Here is a tiny trained network, its code and every weight. The questions are about switching its units off for an input and a target symbol, where a switched-off unit gives its printed mean instead of its output.

import numpy as np


def w(rows, s, z=0):
    codes = np.array(rows[::2]) - 128.0
    scale = np.full(codes.shape[1], s)
    scale[-1] = z or s
    return codes * scale


def f(y):
    return y / 2 * (1 + np.tanh(0.7978845608 * (y + 0.044715 * y**3)))


def softmax(a):
    e = np.exp(a - a.max(-1, keepdims=True))
    return e / e.sum(-1, keepdims=True)


def log_softmax(a):
    a = a - a.max(-1, keepdims=True)
    return a - np.log(np.exp(a).sum(-1, keepdims=True))


def net(x, mask):
    ids = ['εζηλξπσφψ'.index(c) for c in x.split()]
    T = len(ids)
    res = E[ids] + P[:T]
    u = 0
    for l in range(2):
        r = res
        for j in range(3):
            rows = slice(4 * j, 4 * j + 4)
            q, k, v = (r @ M[l][rows].T for M in (Q, K, V))
            z = softmax(np.where(np.tri(T) > 0, q @ k.T / 4**0.5, -1e9)) @ v
            o = O[l][rows]
            res = res + np.where(mask[u + j], z, o[:, -1]) @ o[:, :-1]
        u += 3
        y = f(res @ A[l][:, :-1].T + A[l][:, -1])
        res = res + np.where(mask[u : u + 4], y, B[l][:, -1]) @ B[l][:, :-1]
        u += 4
    return log_softmax(res[-1] @ U[:, :-1].T + U[:, -1])


Q, K, V, O, A, B = {}, {}, {}, {}, {}, {}
E = w([
[224,107,142,44,195,194],'ε',
[128,110,79,127,36,116],'ζ',
[117,121,79,171,121,122],'η',
[71,221,70,95,107,3],'λ',
[131,127,186,176,156,140],'ξ',
[203,101,214,37,66,183],'π',
[64,94,80,35,47,198],'σ',
[155,84,180,99,141,144],'φ',
[66,124,238,121,50,185],'ψ',
],0.018)
P = w([
[143,103,153,147,127,113],'0',
[90,54,89,147,141,93],'1',
[148,202,99,129,87,150],'2',
[63,88,125,128,176,116],'3',
[142,232,94,115,102,165],'4',
[55,118,144,107,207,130],'5',
[136,245,98,105,108,172],'6',
],0.011)
Q[0] = w([
[178,77,87,107,124,91],'L0H1',
[119,112,107,109,206,93],'L0H1',
[175,130,84,199,156,137],'L0H1',
[188,164,200,108,42,141],'L0H1',
[230,189,96,135,86,75],'L0H2',
[156,20,165,155,182,109],'L0H2',
[40,78,119,243,174,1],'L0H2',
[181,46,166,175,212,109],'L0H2',
[121,42,133,133,129,88],'L0H3',
[240,106,13,95,98,199],'L0H3',
[116,118,138,215,216,42],'L0H3',
[63,147,93,200,42,85],'L0H3',
],0.0082)
K[0] = w([
[113,136,153,123,137,142],'L0H1',
[63,108,127,153,116,173],'L0H1',
[99,180,164,160,111,140],'L0H1',
[108,134,135,119,174,37],'L0H1',
[115,170,72,129,88,90],'L0H2',
[158,118,161,166,166,161],'L0H2',
[144,104,165,254,89,49],'L0H2',
[201,112,159,162,168,133],'L0H2',
[146,70,161,241,114,80],'L0H3',
[201,99,35,74,163,221],'L0H3',
[168,184,137,218,208,85],'L0H3',
[65,156,95,145,90,107],'L0H3',
],0.011)
V[0] = w([
[96,152,122,103,176,179],'L0H1',
[42,73,255,180,74,103],'L0H1',
[70,92,172,104,148,92],'L0H1',
[115,220,164,94,132,107],'L0H1',
[101,120,166,140,152,85],'L0H2',
[124,74,81,114,88,73],'L0H2',
[96,72,213,238,106,89],'L0H2',
[61,71,92,159,155,209],'L0H2',
[97,97,35,166,150,172],'L0H3',
[85,156,149,78,85,191],'L0H3',
[88,199,192,93,138,44],'L0H3',
[94,96,83,13,217,103],'L0H3',
],0.0066)
O[0] = w([
[64,205,126,36,222,101,106],'L0H1',
[105,98,184,113,121,163,149],'L0H1',
[36,169,66,150,136,33,157],'L0H1',
[109,200,68,134,67,223,146],'L0H1',
[124,204,125,140,136,121,106],'L0H2',
[52,156,137,106,26,223,199],'L0H2',
[232,110,96,170,104,86,3],'L0H2',
[17,182,135,189,183,120,96],'L0H2',
[114,123,109,215,150,188,115],'L0H3',
[188,100,52,118,98,149,239],'L0H3',
[3,29,109,90,135,104,187],'L0H3',
[92,133,38,22,115,162,203],'L0H3',
],0.0045,0.0043)
A[0] = w([
[76,55,73,135,154,144,125],'L0N1',
[84,148,83,202,123,92,101],'L0N2',
[152,201,245,142,126,140,3],'L0N3',
[182,207,120,139,95,164,254],'L0N4',
],0.012,0.0033)
B[0] = w([
[208,102,87,133,194,73,226],'L0N1',
[191,171,163,154,132,111,208],'L0N2',
[195,140,9,159,145,93,170],'L0N3',
[57,167,152,178,189,103,254],'L0N4',
],0.011,0.0063)
Q[1] = w([
[152,22,144,142,77,163],'L1H1',
[135,105,188,122,100,71],'L1H1',
[139,133,2,124,35,137],'L1H1',
[61,81,156,114,143,89],'L1H1',
[101,149,60,167,127,81],'L1H2',
[140,172,106,135,106,118],'L1H2',
[164,94,85,120,101,191],'L1H2',
[89,95,130,152,147,212],'L1H2',
[174,81,128,146,132,79],'L1H3',
[142,143,120,71,68,65],'L1H3',
[97,226,110,161,158,141],'L1H3',
[89,188,71,143,176,135],'L1H3',
],0.012)
K[1] = w([
[176,64,171,169,78,124],'L1H1',
[132,125,207,208,90,108],'L1H1',
[149,175,58,127,97,128],'L1H1',
[59,126,239,178,154,162],'L1H1',
[125,194,124,134,132,88],'L1H2',
[158,149,53,105,69,107],'L1H2',
[136,93,62,158,146,255],'L1H2',
[120,144,104,100,185,178],'L1H2',
[164,83,115,243,99,85],'L1H3',
[146,134,121,102,46,125],'L1H3',
[77,150,63,14,192,90],'L1H3',
[62,170,95,96,156,133],'L1H3',
],0.011)
V[1] = w([
[192,207,136,104,88,118],'L1H1',
[137,130,64,100,144,219],'L1H1',
[135,58,241,85,99,53],'L1H1',
[44,77,154,149,81,171],'L1H1',
[109,147,97,103,58,166],'L1H2',
[160,137,255,168,80,143],'L1H2',
[197,16,143,231,97,159],'L1H2',
[6,88,139,159,185,163],'L1H2',
[195,159,83,120,172,241],'L1H3',
[123,67,149,114,122,174],'L1H3',
[154,225,231,103,196,154],'L1H3',
[175,133,191,86,100,105],'L1H3',
],0.0065)
O[1] = w([
[226,116,156,164,162,138,149],'L1H1',
[133,137,63,107,157,210,138],'L1H1',
[140,149,180,64,139,68,85],'L1H1',
[85,114,79,136,134,143,63],'L1H1',
[132,122,136,108,108,105,133],'L1H2',
[142,32,162,95,131,132,15],'L1H2',
[90,79,93,75,173,122,2],'L1H2',
[147,157,113,149,153,86,74],'L1H2',
[147,154,32,161,130,40,95],'L1H3',
[65,216,60,196,189,123,65],'L1H3',
[102,171,221,168,51,1,86],'L1H3',
[142,159,163,8,148,120,115],'L1H3',
],0.0071,0.0083)
A[1] = w([
[56,71,121,46,43,229,9],'L1N1',
[206,127,234,137,124,58,3],'L1N2',
[104,174,71,2,24,144,110],'L1N3',
[74,191,89,177,13,146,57],'L1N4',
],0.0065,0.0028)
B[1] = w([
[107,254,132,178,96,79,161],'L1N1',
[71,196,88,144,184,164,194],'L1N2',
[132,114,183,209,174,191,218],'L1N3',
[157,83,141,65,168,121,254],'L1N4',
],0.011,0.0081)
U = w([
[143,211,64,84,61,53,168],'ε',
[11,102,115,135,34,108,253],'ζ',
[56,92,168,204,178,110,52],'η',
[161,152,185,149,63,197,117],'λ',
[207,94,132,191,138,116,38],'ξ',
[212,129,112,49,127,151,16],'π',
[86,134,76,146,110,166,85],'σ',
[81,86,133,61,151,106,152],'φ',
[195,97,74,107,2,129,240],'ψ',
],0.0077,0.0052)

Each question gives the input, a string of symbols that net reads in full, and the target symbol t.
The units are the heads (4 rows each of Q, K, V and O) and the neurons (one row each of A and B). Each row of codes is followed by its name. A weight is (code - 128) times the scale printed after its matrix; where a second scale follows, it is the last column's (O, A, B and U).
mask holds one flag per unit, layer by layer, with each layer's heads first. A switched-off unit (its flag False) gives its mean, the last column of its rows in O or B, instead of its output. The means were averaged over made-up inputs and are rounded, as every weight is.
A unit's drop is (log p(t) with every unit on - log p(t) with that unit switched off) / (log p(t) with every unit on - log p(t) with every unit switched off).
The circuit of an input: a set's keep is (log p(t) with only the set's units on - log p(t) with every unit switched off) / (log p(t) with every unit on - log p(t) with every unit switched off). Starting from the 12 units with the biggest drops (on a tie, the unit counted first), units are removed one at a time, each time the one whose removal leaves the highest keep (on an exact tie, the one counted first), for as long as the keep stays at least 0.8.
circuit, biggest first: the units of the circuit, biggest drop first
k most important neurons: the k neurons with the biggest drops, biggest first
top k neurons in layer l: the k neurons of layer l with the biggest drops, biggest first
input ε σ σ λ η, target λ: circuit, biggest first -> [L0H3; L1H3]
input ξ ζ ε, target ε: circuit, biggest first -> [L1H3; L0N4]
input ζ ε π, target ε: circuit, biggest first -> [L0N4; L1H3]
input λ ξ η, target λ: circuit, biggest first -> [L1H3; L0H3]
input σ ξ ζ λ ψ ψ, target ζ: circuit, biggest first -> [L1H1; L0N2]
input ε π λ φ, target φ: 2 most important neurons -> [L0N4; L0N3]
input ζ φ η, target η: circuit, biggest first -> [L0H3; L0N4]
input ε η ψ, target ε: circuit, biggest first -> [L1H3]
input λ λ λ ε η ψ ξ, target ε: circuit, biggest first -> [L1H3; L0N2; L1N3]
input ψ ξ η ζ, target ψ: top 2 neurons in layer 0 -> [L0N4; L0N3]
input λ π η σ ζ, target σ: circuit, biggest first -> [L1H3; L0N4; L0N2]
input σ π ψ η φ, target σ: top 3 neurons in layer 0 -> [L0N2; L0N3; L0N1]
input ψ η ψ ξ σ η η, target σ: circuit, biggest first -> [L1H1; L0H2]
input φ ψ ε π φ, target ε: top 2 neurons in layer 1 -> [L1N3; L1N4]
input ζ φ λ ε ξ, target ε: circuit, biggest first -> [L1H3; L1N3; L0N2]
input ψ λ ζ λ ζ, target λ: 3 most important neurons -> [L0N1; L0N2; L0N3]
input ε ζ ψ, target ε: top 3 neurons in layer 0 -> [L0N4; L0N3; L0N1]
input ε σ η, target σ: circuit, biggest first -> [L1H3; L1H1]
input λ σ λ ζ ξ σ π, target σ: most important neuron -> [L0N4]
input λ η π λ λ φ, target φ: 3 most important neurons -> [L0N3; L0N2; L0N4]
input ε φ ζ, target ε: 2 most important neurons -> [L0N4; L1N3]
input σ λ η π ζ ε η, target ε: 3 most important neurons -> [L1N3; L0N2; L0N4]
input ζ φ ξ, target ξ: 3 most important neurons -> [L0N3; L0N4; L1N2]
